Below is a small trained network, with its code and all its weights. Each question gives an input and a target symbol and asks what happens when units are switched off, that is, made to give their printed mean instead of their output.

import numpy as np


def w(rows, s, z=0):
    codes = np.array(rows[::2]) - 128.0
    scale = np.full(codes.shape[1], s)
    scale[-1] = z or s
    return codes * scale


def f(y):
    return np.maximum(y, 0)


def softmax(a):
    e = np.exp(a - a.max(-1, keepdims=True))
    return e / e.sum(-1, keepdims=True)


def log_softmax(a):
    a = a - a.max(-1, keepdims=True)
    return a - np.log(np.exp(a).sum(-1, keepdims=True))


def net(x, mask):
    ids = ['αβεζθλξπστφψ'.index(c) for c in x.split()]
    T = len(ids)
    res = E[ids] + P[:T]
    q, k, v = (res @ M[0].T for M in (Q, K, V))
    z = softmax(np.where(np.tri(T) > 0, q @ k.T / 4**0.5, -1e9)) @ v
    res = res + np.where(mask[0], z, O[0][:, -1]) @ O[0][:, :-1]
    y = f(res @ A[0][:, :-1].T + A[0][:, -1])
    res = res + np.where(mask[1:13], y, B[0][:, -1]) @ B[0][:, :-1]
    return log_softmax(res[-1] @ U[:, :-1].T + U[:, -1])


Q, K, V, O, A, B = {}, {}, {}, {}, {}, {}
E = w([
[97,59,184,120],'α',
[129,118,84,233],'β',
[115,118,119,196],'ε',
[164,198,198,174],'ζ',
[111,60,111,221],'θ',
[99,137,35,51],'λ',
[107,83,171,171],'ξ',
[105,61,81,162],'π',
[95,62,130,144],'σ',
[140,197,144,165],'τ',
[105,223,85,113],'φ',
[84,153,98,1],'ψ',
],0.017)
P = w([
[254,108,108,44],'0',
[99,94,144,174],'1',
[95,94,149,174],'2',
[94,102,144,166],'3',
[90,95,150,174],'4',
[78,108,147,174],'5',
[76,107,148,169],'6',
[73,103,150,172],'7',
[66,111,145,166],'8',
[62,114,152,174],'9',
[56,120,152,168],'10',
[43,118,151,171],'11',
],0.0069)
Q[0] = w([
[114,111,146,160],'H0',
[123,123,134,81],'H0',
[162,251,123,94],'H0',
[155,142,178,127],'H0',
],0.025)
K[0] = w([
[251,125,147,130],'H0',
[9,87,143,74],'H0',
[8,197,154,180],'H0',
[119,148,218,144],'H0',
],0.013)
V[0] = w([
[148,171,230,126],'H0',
[162,89,116,197],'H0',
[66,5,201,86],'H0',
[133,151,161,192],'H0',
],0.015)
O[0] = w([
[163,126,243,178,3],'H0',
[120,34,142,63,216],'H0',
[252,122,71,153,46],'H0',
[123,66,234,60,64],'H0',
],0.014,0.0022)
A[0] = w([
[129,202,102,90,125],'N0',
[162,147,167,104,15],'N1',
[251,168,188,164,24],'N2',
[80,93,181,124,125],'N3',
[70,170,171,106,100],'N4',
[83,120,173,178,2],'N5',
[153,90,154,96,195],'N6',
[70,124,81,105,98],'N7',
[138,84,152,142,173],'N8',
[152,70,130,165,118],'N9',
[110,85,129,203,222],'N10',
[208,127,128,94,97],'N11',
],0.011,0.0088)
B[0] = w([
[179,68,191,112,187],'N0',
[64,137,64,197,142],'N1',
[61,51,78,178,168],'N2',
[111,154,107,111,249],'N3',
[192,154,88,81,213],'N4',
[132,90,1,108,190],'N5',
[117,125,215,152,196],'N6',
[112,93,125,157,204],'N7',
[154,133,159,137,195],'N8',
[186,119,126,132,175],'N9',
[127,195,179,101,217],'N10',
[97,215,111,164,153],'N11',
],0.0094,0.018)
U = w([
[191,137,188,162,152],'α',
[43,138,185,195,251],'β',
[27,134,78,185,19],'ε',
[120,199,75,31,174],'ζ',
[33,79,85,106,28],'θ',
[199,33,106,66,170],'λ',
[116,75,2,87,22],'ξ',
[100,217,132,172,125],'π',
[252,182,75,55,207],'σ',
[181,224,190,57,237],'τ',
[104,95,96,199,60],'φ',
[52,173,61,111,2],'ψ',
],0.0068,0.0041)

Each question gives the input, a string of symbols that net reads in full, and the target symbol t.
The units are the heads (4 rows each of Q, K, V and O) and the neurons (one row each of A and B). Each row of codes is followed by its name. A weight is (code - 128) times the scale printed after its matrix; where a second scale follows, it is the last column's (O, A, B and U).
mask holds one flag per unit, heads first, then neurons. A switched-off unit (its flag False) gives its mean, the last column of its rows in O or B, instead of its output. The means were averaged over made-up inputs and are rounded, as every weight is.
A unit's drop is (log p(t) with every unit on - log p(t) with that unit switched off) / (log p(t) with every unit on - log p(t) with every unit switched off).
The circuit of an input: a set's keep is (log p(t) with only the set's units on - log p(t) with every unit switched off) / (log p(t) with every unit on - log p(t) with every unit switched off). Starting from the 12 units with the biggest drops (on a tie, the unit counted first), units are removed one at a time, each time the one whose removal leaves the highest keep (on an exact tie, the one counted first), for as long as the keep stays at least 0.8.
units of the circuit, in order: the units of the circuit, biggest drop first
k most important neurons: the k neurons with the biggest drops, biggest first
drop when u is switched off: that unit's drop, to one decimal
input θ θ θ ψ ξ ζ ζ π σ ζ ξ α, target λ: units of the circuit, in order => H0
input τ β β ε θ β π θ φ σ, target ζ: 2 most important neurons => N4; N5
input ε σ θ β α θ, target β: units of the circuit, in order => N4; N5
input ζ ε α, target τ: units of the circuit, in order => N4; H0
input τ ζ β θ α, target ζ: 2 most important neurons => N5; N4
input σ ζ ξ σ β ξ α σ β ξ ψ, target σ: 2 most important neurons => N0; N6
input σ θ λ, target ξ: 3 most important neurons => N10; N6; N7
input λ σ ξ ζ β σ ψ ξ ζ θ φ α, target ε: 2 most important neurons => N7; N4
input τ π ε, target ζ: 3 most important neurons => N5; N4; N3
input ζ σ ζ β, target τ: units of the circuit, in order => H0; N4; N10
input ε τ τ ξ β, target β: units of the circuit, in order => N4; N5
input φ ξ π, target ψ: units of the circuit, in order => H0; N4; N5
input α ψ ε τ β α ψ σ, target φ: 3 most important neurons => N2; N4; N11
input λ θ ζ λ ε ψ σ ξ, target ε: units of the circuit, in order => H0
input τ θ π, target ζ: 3 most important neurons => N4; N5; N3
input ζ θ α α σ ψ τ, target τ: 3 most important neurons => N4; N2; N7
input α π θ ζ ε, target φ: 2 most important neurons => N2; N4
input ε θ β, target β: 2 most important neurons => N4; N5
input ζ φ θ φ α ξ θ ψ θ ε π, target τ: 2 most important neurons => N4; N10
input ψ σ τ φ ζ ξ θ σ ψ α, target π: units of the circuit, in order => H0
input σ θ θ ε ε θ α β, target σ: drop when N4 is switched off => -0.1
input σ τ β β θ θ β θ, target σ: drop when H0 is switched off => 1.0
input θ ψ τ σ λ λ β β, target λ: drop when H0 is switched off => 1.6
input π σ β ξ ψ ψ θ ψ ε, target ξ: drop when H0 is switched off => 1.8
input τ ζ φ β θ ξ π ψ ζ β, target ζ: 2 most important neurons => N5; N4
